Below is a small trained network, with its code and all its weights. Each question gives an input and a class and asks what happens when units are switched off, that is, made to give their printed mean instead of their output.

import numpy as np


def w(rows, s, z=0):
    codes = np.array(rows[::2]) - 128.0
    scale = np.full(codes.shape[1], s)
    scale[-1] = z or s
    return codes * scale


def f(y):
    return np.maximum(y, 0)


def log_softmax(a):
    a = a - a.max(-1, keepdims=True)
    return a - np.log(np.exp(a).sum(-1, keepdims=True))


def net(x, mask):
    res = np.array(x, float).reshape(1, 8) / 4 @ E
    y = f(res @ A[0][:, :-1].T + A[0][:, -1])
    res = res + np.where(mask, y, B[0][:, -1]) @ B[0][:, :-1]
    return log_softmax(res[-1] @ U[:, :-1].T + U[:, -1])


A, B = {}, {}
E = w([
[159,22,150,128],'x0',
[254,147,133,222],'x1',
[50,176,220,122],'x2',
[211,174,184,105],'x3',
[112,168,117,20],'x4',
[106,135,133,205],'x5',
[201,117,88,24],'x6',
[121,47,161,79],'x7',
],0.0066)
A[0] = w([
[156,154,130,205,168],'neuron 0',
[126,106,107,54,253],'neuron 1',
[159,159,149,159,122],'neuron 2',
[60,171,155,168,160],'neuron 3',
[129,161,71,75,144],'neuron 4',
[55,123,125,135,178],'neuron 5',
[97,155,121,117,121],'neuron 6',
[79,53,161,140,172],'neuron 7',
[48,226,151,101,162],'neuron 8',
[123,122,197,147,145],'neuron 9',
[232,110,75,178,230],'neuron 10',
[86,54,158,74,222],'neuron 11',
[138,144,186,195,147],'neuron 12',
[189,158,111,90,128],'neuron 13',
[178,111,110,95,169],'neuron 14',
[127,156,175,192,162],'neuron 15',
[101,185,189,116,157],'neuron 16',
[110,159,47,141,169],'neuron 17',
[170,163,208,171,159],'neuron 18',
[113,79,167,127,176],'neuron 19',
[246,157,174,107,177],'neuron 20',
[89,128,141,116,163],'neuron 21',
[149,99,103,192,159],'neuron 22',
[134,117,56,134,181],'neuron 23',
[43,199,50,110,166],'neuron 24',
[161,100,86,74,152],'neuron 25',
[19,82,128,142,217],'neuron 26',
[124,128,174,167,145],'neuron 27',
[129,48,68,133,196],'neuron 28',
[77,111,87,110,162],'neuron 29',
[11,113,84,194,126],'neuron 30',
],0.013,0.0051)
B[0] = w([
[48,136,12,176,206],'neuron 0',
[122,132,175,80,226],'neuron 1',
[90,215,43,140,169],'neuron 2',
[236,174,148,165,197],'neuron 3',
[177,147,145,83,185],'neuron 4',
[166,98,166,172,187],'neuron 5',
[182,210,169,147,154],'neuron 6',
[162,81,166,153,191],'neuron 7',
[171,177,182,204,223],'neuron 8',
[184,97,75,117,171],'neuron 9',
[65,133,110,68,253],'neuron 10',
[127,95,194,120,225],'neuron 11',
[127,130,13,91,196],'neuron 12',
[154,147,92,63,187],'neuron 13',
[127,104,126,2,187],'neuron 14',
[148,127,27,186,196],'neuron 15',
[222,105,105,148,191],'neuron 16',
[96,102,171,173,176],'neuron 17',
[135,146,41,134,203],'neuron 18',
[123,13,115,150,174],'neuron 19',
[95,160,104,51,232],'neuron 20',
[149,113,184,195,168],'neuron 21',
[57,143,96,142,191],'neuron 22',
[107,164,204,126,176],'neuron 23',
[136,252,215,176,209],'neuron 24',
[148,99,123,17,192],'neuron 25',
[176,77,187,194,223],'neuron 26',
[190,97,33,210,171],'neuron 27',
[60,74,157,119,195],'neuron 28',
[89,126,162,129,175],'neuron 29',
[141,119,117,182,209],'neuron 30',
],0.0065,0.011)
U = w([
[50,133,119,203,89],'0',
[101,84,211,135,113],'1',
[180,151,132,32,165],'2',
[169,203,197,167,121],'3',
[145,55,168,127,251],'4',
[146,127,122,110,130],'5',
[128,181,33,151,74],'6',
[250,78,108,152,43],'7',
],0.012,0.003)

Each question gives the input, the list of numbers given to net, and the class t.
The units are the neurons (one row each of A and B). Each row of codes is followed by its name. A weight is (code - 128) times the scale printed after its matrix; where a second scale follows, it is the last column's (A, B and U).
mask holds one flag per neuron, in row order. A switched-off neuron (its flag False) gives its mean, the last column of its row in B, instead of its output. The means were averaged over made-up inputs and are rounded, as every weight is.
A unit's drop is (log p(t) with every unit on - log p(t) with that unit switched off) / (log p(t) with every unit on - log p(t) with every unit switched off).
The circuit of an input: a set's keep is (log p(t) with only the set's units on - log p(t) with every unit switched off) / (log p(t) with every unit on - log p(t) with every unit switched off). Starting from the 12 units with the biggest drops (on a tie, the unit counted first), units are removed one at a time, each time the one whose removal leaves the highest keep (on an exact tie, the one counted first), for as long as the keep stays at least 0.8.
circuit, biggest first: the units of the circuit, biggest drop first
most important unit: the unit with the biggest drop
top k neurons: the k neurons with the biggest drops, biggest first
drop when u is switched off: that unit's drop, to one decimal
input [-7,7,-2,8,-6,-4,8,-8], class 6: circuit, biggest first -> neuron 0
input [6,7,0,-3,-1,6,7,7], class 4: circuit, biggest first -> neuron 28; neuron 3
input [3,-6,1,8,-8,1,-7,-7], class 6: circuit, biggest first -> neuron 12; neuron 15
input [4,6,-6,-6,-6,-5,-2,-5], class 0: circuit, biggest first -> neuron 28; neuron 22
input [2,0,6,1,8,-7,-4,8], class 1: circuit, biggest first -> neuron 11; neuron 12
input [2,-2,-4,-6,3,5,0,-6], class 3: circuit, biggest first -> neuron 24; neuron 23
input [-7,2,0,-4,5,6,-8,-1], class 3: top 2 neurons -> neuron 24; neuron 3
input [-7,4,0,-7,0,6,3,8], class 0: top 2 neurons -> neuron 25; neuron 14
input [1,-1,2,-3,-2,1,-5,-5], class 7: top 3 neurons -> neuron 3; neuron 26; neuron 10
input [-6,-1,0,1,3,-6,-7,-5], class 3: drop when neuron 0 is switched off -> 0.0
input [0,6,7,0,6,4,-6,2], class 7: drop when neuron 16 is switched off -> 0.2
input [1,4,-1,-7,0,8,6,0], class 0: drop when neuron 22 is switched off -> 0.1
input [-1,8,6,-8,-5,-4,-5,5], class 7: top 3 neurons -> neuron 26; neuron 7; neuron 3
input [4,1,-1,-6,3,-2,5,4], class 1: most important unit -> neuron 28
